Below is a small trained network, with its code and all its weights. Each question gives an input and a class and asks what happens when units are switched off, that is, made to give their printed mean instead of their output.

import numpy as np


def w(rows, s, z=0):
    codes = np.array(rows[::2]) - 128.0
    scale = np.full(codes.shape[1], s)
    scale[-1] = z or s
    return codes * scale


def norm(h):
    return h / np.sqrt((h * h).mean(-1, keepdims=True) + 1e-5)


def f(y):
    return y / 2 * (1 + np.tanh(0.7978845608 * (y + 0.044715 * y**3)))


def log_softmax(a):
    a = a - a.max(-1, keepdims=True)
    return a - np.log(np.exp(a).sum(-1, keepdims=True))


def net(x, mask):
    res = np.array(x, float).reshape(1, 5) / 4 @ E
    u = 0
    for l in range(2):
        y = f(norm(res) @ A[l][:, :-1].T + A[l][:, -1])
        res = res + np.where(mask[u : u + 10], y, B[l][:, -1]) @ B[l][:, :-1]
        u += 10
    return log_softmax(norm(res)[-1] @ U[:, :-1].T + U[:, -1])


A, B = {}, {}
E = w([
[148,5,103,85,149,63],'x0',
[100,176,49,170,117,121],'x1',
[37,50,48,47,95,172],'x2',
[36,121,164,178,149,85],'x3',
[149,149,173,23,173,51],'x4',
],0.0015)
A[0] = w([
[194,84,107,156,95,209,159],'L0N1',
[78,73,25,96,183,59,95],'L0N2',
[99,96,94,53,115,162,167],'L0N3',
[129,94,195,86,160,110,111],'L0N4',
[46,147,90,176,108,111,84],'L0N5',
[99,33,126,181,135,158,156],'L0N6',
[14,75,68,129,117,225,26],'L0N7',
[120,208,132,253,150,174,97],'L0N8',
[84,155,115,176,62,162,79],'L0N9',
[72,151,111,175,159,109,5],'L0N10',
],0.0045,0.0021)
B[0] = w([
[145,147,193,83,103,79,199],'L0N1',
[158,142,150,66,42,123,183],'L0N2',
[114,199,100,133,178,134,194],'L0N3',
[125,90,190,223,117,119,156],'L0N4',
[136,85,191,196,254,130,162],'L0N5',
[109,210,101,96,108,102,197],'L0N6',
[171,120,192,232,121,81,221],'L0N7',
[40,107,79,100,165,89,255],'L0N8',
[141,166,71,177,159,135,165],'L0N9',
[92,82,148,157,203,81,109],'L0N10',
],0.0042,0.0022)
A[1] = w([
[200,16,184,141,98,132,101],'L1N1',
[143,174,185,178,141,200,107],'L1N2',
[170,127,102,244,218,154,164],'L1N3',
[204,191,113,43,86,143,187],'L1N4',
[125,78,159,108,179,108,250],'L1N5',
[103,78,222,165,174,33,159],'L1N6',
[95,89,128,205,86,77,112],'L1N7',
[86,231,60,157,34,113,100],'L1N8',
[180,184,91,3,75,137,177],'L1N9',
[127,176,163,164,213,148,143],'L1N10',
],0.0045,0.0017)
B[1] = w([
[102,246,162,230,165,111,154],'L1N1',
[82,107,67,101,150,23,149],'L1N2',
[41,129,67,7,165,173,209],'L1N3',
[56,57,47,38,94,81,239],'L1N4',
[143,224,106,194,45,163,176],'L1N5',
[216,172,210,133,45,102,249],'L1N6',
[226,175,208,59,70,129,173],'L1N7',
[159,143,245,180,124,118,204],'L1N8',
[52,21,68,3,50,46,254],'L1N9',
[126,70,28,144,91,165,188],'L1N10',
],0.0037,0.0028)
U = w([
[217,205,228,197,44,63,254],'0',
[224,28,81,183,200,212,1],'1',
[199,3,133,165,234,211,1],'2',
[17,198,34,212,234,197,254],'3',
[76,47,46,11,42,30,255],'4',
[224,49,96,138,217,244,1],'5',
],0.0063,0.0044)

Each question gives the input, the list of numbers given to net, and the class t.
The units are the neurons (one row each of A and B). Each row of codes is followed by its name. A weight is (code - 128) times the scale printed after its matrix; where a second scale follows, it is the last column's (A, B and U).
mask holds one flag per neuron, layer by layer. A switched-off neuron (its flag False) gives its mean, the last column of its row in B, instead of its output. The means were averaged over made-up inputs and are rounded, as every weight is.
A unit's drop is (log p(t) with every unit on - log p(t) with that unit switched off) / (log p(t) with every unit on - log p(t) with every unit switched off).
The circuit of an input: a set's keep is (log p(t) with only the set's units on - log p(t) with every unit switched off) / (log p(t) with every unit on - log p(t) with every unit switched off). Starting from the 12 units with the biggest drops (on a tie, the unit counted first), units are removed one at a time, each time the one whose removal leaves the highest keep (on an exact tie, the one counted first), for as long as the keep stays at least 0.8.
units of the circuit, in order: the units of the circuit, biggest drop first
most important unit: the unit with the biggest drop
top k neurons: the k neurons with the biggest drops, biggest first
top k neurons in layer l: the k neurons of layer l with the biggest drops, biggest first
drop of u: that unit's drop, to one decimal
input [-3,-8,8,8,-8], class 0: units of the circuit, in order : L0N7, L1N7
input [-1,1,3,5,6], class 0: units of the circuit, in order : L0N4, L1N6, L1N9
input [-2,0,3,0,-6], class 3: top 4 neurons in layer 0 : L0N9, L0N5, L0N2, L0N4
input [-5,-6,5,3,0], class 0: units of the circuit, in order : L0N7
input [-6,-3,-3,-1,6], class 4: top 2 neurons : L0N7, L0N5
input [2,8,-6,4,-8], class 3: units of the circuit, in order : L1N9, L1N3
input [6,7,-6,2,-8], class 3: top 2 neurons : L1N9, L1N3
input [6,2,-6,4,-5], class 0: top 2 neurons : L1N9, L1N4
input [5,-7,6,7,8], class 0: top 2 neurons : L0N4, L1N3
input [-7,-8,6,3,4], class 3: top 2 neurons in layer 1 : L1N9, L1N7
input [-3,2,-2,6,5], class 0: top 3 neurons : L1N6, L1N9, L0N3
input [1,4,-6,-4,0], class 4: top 2 neurons : L0N5, L0N7
input [-5,-4,-5,-4,6], class 4: drop of L0N5 : 0.1
input [8,-1,0,7,5], class 0: drop of L1N1 : 0.1
input [3,-4,4,6,3], class 0: most important unit : L0N4
input [8,-4,-5,-1,4], class 0: drop of L0N4 : 0.3
